Below is a small trained network, with its code and all its weights. Each question gives an input and a class and asks what happens when units are switched off, that is, made to give their printed mean instead of their output.

import numpy as np


def w(rows, s, z=0):
    codes = np.array(rows[::2]) - 128.0
    scale = np.full(codes.shape[1], s)
    scale[-1] = z or s
    return codes * scale


def f(y):
    return np.maximum(y, 0)


def log_softmax(a):
    a = a - a.max(-1, keepdims=True)
    return a - np.log(np.exp(a).sum(-1, keepdims=True))


def net(x, mask):
    res = np.array(x, float).reshape(1, 3) / 4 @ E
    y = f(res @ A[0][:, :-1].T + A[0][:, -1])
    res = res + np.where(mask, y, B[0][:, -1]) @ B[0][:, :-1]
    return log_softmax(res[-1] @ U[:, :-1].T + U[:, -1])


A, B = {}, {}
E = w([
[44,86,170,113,189,156,93,170,135,183],'x0',
[133,102,106,64,74,65,118,170,77,212],'x1',
[88,201,131,89,178,69,129,7,183,202],'x2',
],0.015)
A[0] = w([
[48,83,155,120,187,199,117,229,117,149,108],'N0',
[141,112,147,166,170,217,117,145,146,26,179],'N1',
[124,135,139,168,147,184,120,120,151,73,2],'N2',
[203,137,95,129,58,124,150,136,104,51,109],'N3',
[170,88,114,85,48,104,105,225,80,186,133],'N4',
[161,76,128,153,92,195,122,255,89,51,76],'N5',
],0.015,0.008)
B[0] = w([
[227,107,64,166,89,104,83,74,91,57,206],'N0',
[49,124,44,163,105,146,175,162,27,107,211],'N1',
[160,83,147,75,208,6,162,138,78,69,163],'N2',
[205,89,61,172,110,109,65,81,80,66,200],'N3',
[64,115,70,156,156,115,189,137,40,57,221],'N4',
[115,178,218,63,156,144,115,83,249,230,252],'N5',
],0.015,0.036)
U = w([
[53,101,107,117,176,91,224,130,107,114,102],'0',
[106,144,131,55,202,121,124,1,209,197,138],'1',
[233,73,127,159,93,105,93,106,144,105,94],'2',
[64,114,93,174,98,189,181,122,127,132,255],'3',
[155,127,189,43,133,108,159,228,175,141,110],'4',
[141,129,165,153,115,143,132,184,164,223,106],'5',
[124,86,186,98,97,182,157,100,216,159,106],'6',
[80,116,199,124,121,124,135,177,223,141,106],'7',
],0.0094,0.016)

Each question gives the input, the list of numbers given to net, and the class t.
The units are the neurons (one row each of A and B). Each row of codes is followed by its name. A weight is (code - 128) times the scale printed after its matrix; where a second scale follows, it is the last column's (A, B and U).
mask holds one flag per neuron, in row order. A switched-off neuron (its flag False) gives its mean, the last column of its row in B, instead of its output. The means were averaged over made-up inputs and are rounded, as every weight is.
A unit's drop is (log p(t) with every unit on - log p(t) with that unit switched off) / (log p(t) with every unit on - log p(t) with every unit switched off).
The circuit of an input: a set's keep is (log p(t) with only the set's units on - log p(t) with every unit switched off) / (log p(t) with every unit on - log p(t) with every unit switched off). Starting from all 6 units, units are removed one at a time, each time the one whose removal leaves the highest keep (on an exact tie, the one counted first), for as long as the keep stays at least 0.8.
units of the circuit, in order: the units of the circuit, biggest drop first
most important unit: the unit with the biggest drop
top k neurons: the k neurons with the biggest drops, biggest first
drop of u: that unit's drop, to one decimal
input [-1,-2,2], class 3: top 3 neurons : [N5; N0; N2]
input [-3,6,-6], class 0: units of the circuit, in order : [N4]
input [7,-6,6], class 2: units of the circuit, in order : [N5; N4]
input [-8,-8,-8], class 0: top 3 neurons : [N1; N2; N0]
input [8,7,7], class 2: top 4 neurons : [N5; N1; N0; N4]
input [7,5,6], class 2: top 4 neurons : [N5; N1; N4; N0]
input [8,1,6], class 2: top 2 neurons : [N5; N0]
input [-4,5,-5], class 0: top 2 neurons : [N4; N0]
input [-6,-5,2], class 2: top 2 neurons : [N4; N3]
input [2,-6,-5], class 0: top 2 neurons : [N1; N2]
input [-3,-2,1], class 3: top 2 neurons : [N5; N0]
input [7,8,8], class 0: top 2 neurons : [N5; N3]
input [-1,6,-7], class 1: drop of N1 : 0.6
input [8,-5,-3], class 2: most important unit : N0
input [1,4,-5], class 1: drop of N5 : 2.0
input [2,6,-8], class 1: drop of N1 : 0.2
